Below is a small trained network, with its code and all its weights. Each question gives an input and a class and asks what happens when units are switched off, that is, made to give their printed mean instead of their output.

import numpy as np


def w(rows, s, z=0):
    codes = np.array(rows[::2]) - 128.0
    scale = np.full(codes.shape[1], s)
    scale[-1] = z or s
    return codes * scale


def f(y):
    return y / 2 * (1 + np.tanh(0.7978845608 * (y + 0.044715 * y**3)))


def log_softmax(a):
    a = a - a.max(-1, keepdims=True)
    return a - np.log(np.exp(a).sum(-1, keepdims=True))


def net(x, mask):
    res = np.array(x, float).reshape(1, 8) / 4 @ E
    y = f(res @ A[0][:, :-1].T + A[0][:, -1])
    res = res + np.where(mask, y, B[0][:, -1]) @ B[0][:, :-1]
    return log_softmax(res[-1] @ U[:, :-1].T + U[:, -1])


A, B = {}, {}
E = w([
[189,255,172,67,96],'x0',
[249,84,187,139,74],'x1',
[131,118,104,87,164],'x2',
[144,151,71,108,101],'x3',
[128,133,124,133,117],'x4',
[135,143,104,129,106],'x5',
[66,95,147,68,49],'x6',
[120,120,158,143,135],'x7',
],0.0081)
A[0] = w([
[170,145,89,172,166,86],'neuron 1',
[179,60,148,108,83,94],'neuron 2',
[184,154,102,190,205,76],'neuron 3',
[65,124,190,141,67,125],'neuron 4',
[151,237,211,54,187,107],'neuron 5',
[109,42,83,176,121,105],'neuron 6',
[120,94,120,192,193,181],'neuron 7',
[36,146,38,136,130,97],'neuron 8',
[92,168,166,215,75,176],'neuron 9',
[81,163,80,100,175,99],'neuron 10',
[148,26,16,150,131,165],'neuron 11',
[50,97,108,183,106,86],'neuron 12',
[111,62,144,2,107,96],'neuron 13',
[60,109,152,64,69,73],'neuron 14',
[112,76,146,194,126,206],'neuron 15',
[166,150,121,167,207,80],'neuron 16',
[172,133,66,140,167,106],'neuron 17',
[80,128,233,183,114,147],'neuron 18',
[186,104,153,136,71,145],'neuron 19',
[23,171,172,121,180,137],'neuron 20',
[45,212,136,133,135,74],'neuron 21',
[116,64,111,177,161,81],'neuron 22',
[218,55,123,97,117,99],'neuron 23',
[124,68,133,139,159,151],'neuron 24',
[174,159,103,160,209,128],'neuron 25',
[108,147,13,100,78,221],'neuron 26',
[103,206,31,146,198,254],'neuron 27',
[112,88,135,55,79,81],'neuron 28',
],0.0091,0.0079)
B[0] = w([
[83,80,65,175,90,138],'neuron 1',
[109,190,129,246,176,171],'neuron 2',
[65,92,26,161,13,158],'neuron 3',
[161,124,38,146,95,171],'neuron 4',
[78,176,58,81,67,201],'neuron 5',
[86,214,124,93,81,181],'neuron 6',
[162,130,105,86,134,203],'neuron 7',
[93,129,157,169,149,187],'neuron 8',
[205,45,113,59,116,182],'neuron 9',
[132,147,150,175,135,162],'neuron 10',
[89,188,161,40,127,213],'neuron 11',
[111,186,91,146,150,163],'neuron 12',
[128,38,37,173,85,164],'neuron 13',
[71,66,110,188,61,158],'neuron 14',
[153,147,138,46,152,221],'neuron 15',
[82,76,87,197,2,147],'neuron 16',
[126,97,182,156,93,141],'neuron 17',
[176,131,117,122,141,188],'neuron 18',
[123,176,131,142,200,198],'neuron 19',
[216,136,112,178,192,187],'neuron 20',
[82,174,167,193,138,152],'neuron 21',
[45,183,110,158,36,158],'neuron 22',
[112,194,171,228,222,172],'neuron 23',
[147,158,74,94,138,170],'neuron 24',
[110,48,123,130,36,169],'neuron 25',
[159,78,134,111,224,208],'neuron 26',
[133,86,156,112,160,254],'neuron 27',
[81,69,65,195,102,147],'neuron 28',
],0.0065,0.0087)
U = w([
[86,19,52,199,10,2],'0',
[83,229,105,26,77,47],'1',
[95,185,180,255,191,35],'2',
[186,79,90,48,146,204],'3',
[178,87,102,51,146,183],'4',
[176,78,94,57,137,166],'5',
[108,110,169,83,114,207],'6',
[148,98,123,66,125,147],'7',
],0.0088,0.0045)

Each question gives the input, the list of numbers given to net, and the class t.
The units are the neurons (one row each of A and B). Each row of codes is followed by its name. A weight is (code - 128) times the scale printed after its matrix; where a second scale follows, it is the last column's (A, B and U).
mask holds one flag per neuron, in row order. A switched-off neuron (its flag False) gives its mean, the last column of its row in B, instead of its output. The means were averaged over made-up inputs and are rounded, as every weight is.
A unit's drop is (log p(t) with every unit on - log p(t) with that unit switched off) / (log p(t) with every unit on - log p(t) with every unit switched off).
The circuit of an input: a set's keep is (log p(t) with only the set's units on - log p(t) with every unit switched off) / (log p(t) with every unit on - log p(t) with every unit switched off). Starting from the 12 units with the biggest drops (on a tie, the unit counted first), units are removed one at a time, each time the one whose removal leaves the highest keep (on an exact tie, the one counted first), for as long as the keep stays at least 0.8.
circuit, biggest first: the units of the circuit, biggest drop first
unit that matters most: the unit with the biggest drop
k most important neurons: the k neurons with the biggest drops, biggest first
input [0,2,4,7,-2,3,7,-4], class 0: unit that matters most : neuron 13
input [1,-8,-3,1,2,4,-6,-8], class 2: 3 most important neurons : [neuron 21; neuron 8; neuron 10]
input [6,8,1,1,5,6,2,-6], class 2: circuit, biggest first : [neuron 23; neuron 2; neuron 19]
input [-7,-5,-7,5,2,2,-1,3], class 1: circuit, biggest first : [neuron 6; neuron 11]
input [6,8,5,8,-2,-5,8,-7], class 0: circuit, biggest first : [neuron 13; neuron 28]
input [-3,1,-8,-8,8,-1,-5,-1], class 4: circuit, biggest first : [neuron 15; neuron 9]
input [-8,-3,-5,8,8,-5,7,1], class 1: 4 most important neurons : [neuron 11; neuron 6; neuron 12; neuron 15]
input [5,-7,3,-6,-7,-6,-7,5], class 0: 4 most important neurons : [neuron 16; neuron 25; neuron 3; neuron 5]
input [-7,-6,-5,-7,2,0,-6,-7], class 1: 3 most important neurons : [neuron 11; neuron 6; neuron 22]
input [0,-7,-2,6,5,7,-4,6], class 2: circuit, biggest first : [neuron 21; neuron 8]
input [-8,-6,5,-1,6,1,4,7], class 1: 3 most important neurons : [neuron 6; neuron 11; neuron 22]
input [-1,-7,0,-6,1,7,5,4], class 2: circuit, biggest first : [neuron 21; neuron 20]
input [-4,8,-8,-3,-2,2,1,2], class 2: 2 most important neurons : [neuron 2; neuron 23]
input [-4,2,5,0,3,6,8,-6], class 0: circuit, biggest first : [neuron 13]
input [5,-4,-7,-8,8,-2,1,-2], class 4: circuit, biggest first : [neuron 9; neuron 20]
input [3,-5,-1,-5,0,2,4,6], class 3: circuit, biggest first : [neuron 20; neuron 9; neuron 22]
input [-6,-7,2,1,-2,-4,4,-3], class 2: circuit, biggest first : [neuron 8; neuron 20]
input [-4,8,7,1,-7,1,5,6], class 2: 2 most important neurons : [neuron 23; neuron 2]
input [0,-7,5,-7,3,-2,8,-8], class 0: 2 most important neurons : [neuron 13; neuron 14]
input [3,-5,3,7,8,6,2,-8], class 3: unit that matters most : neuron 26
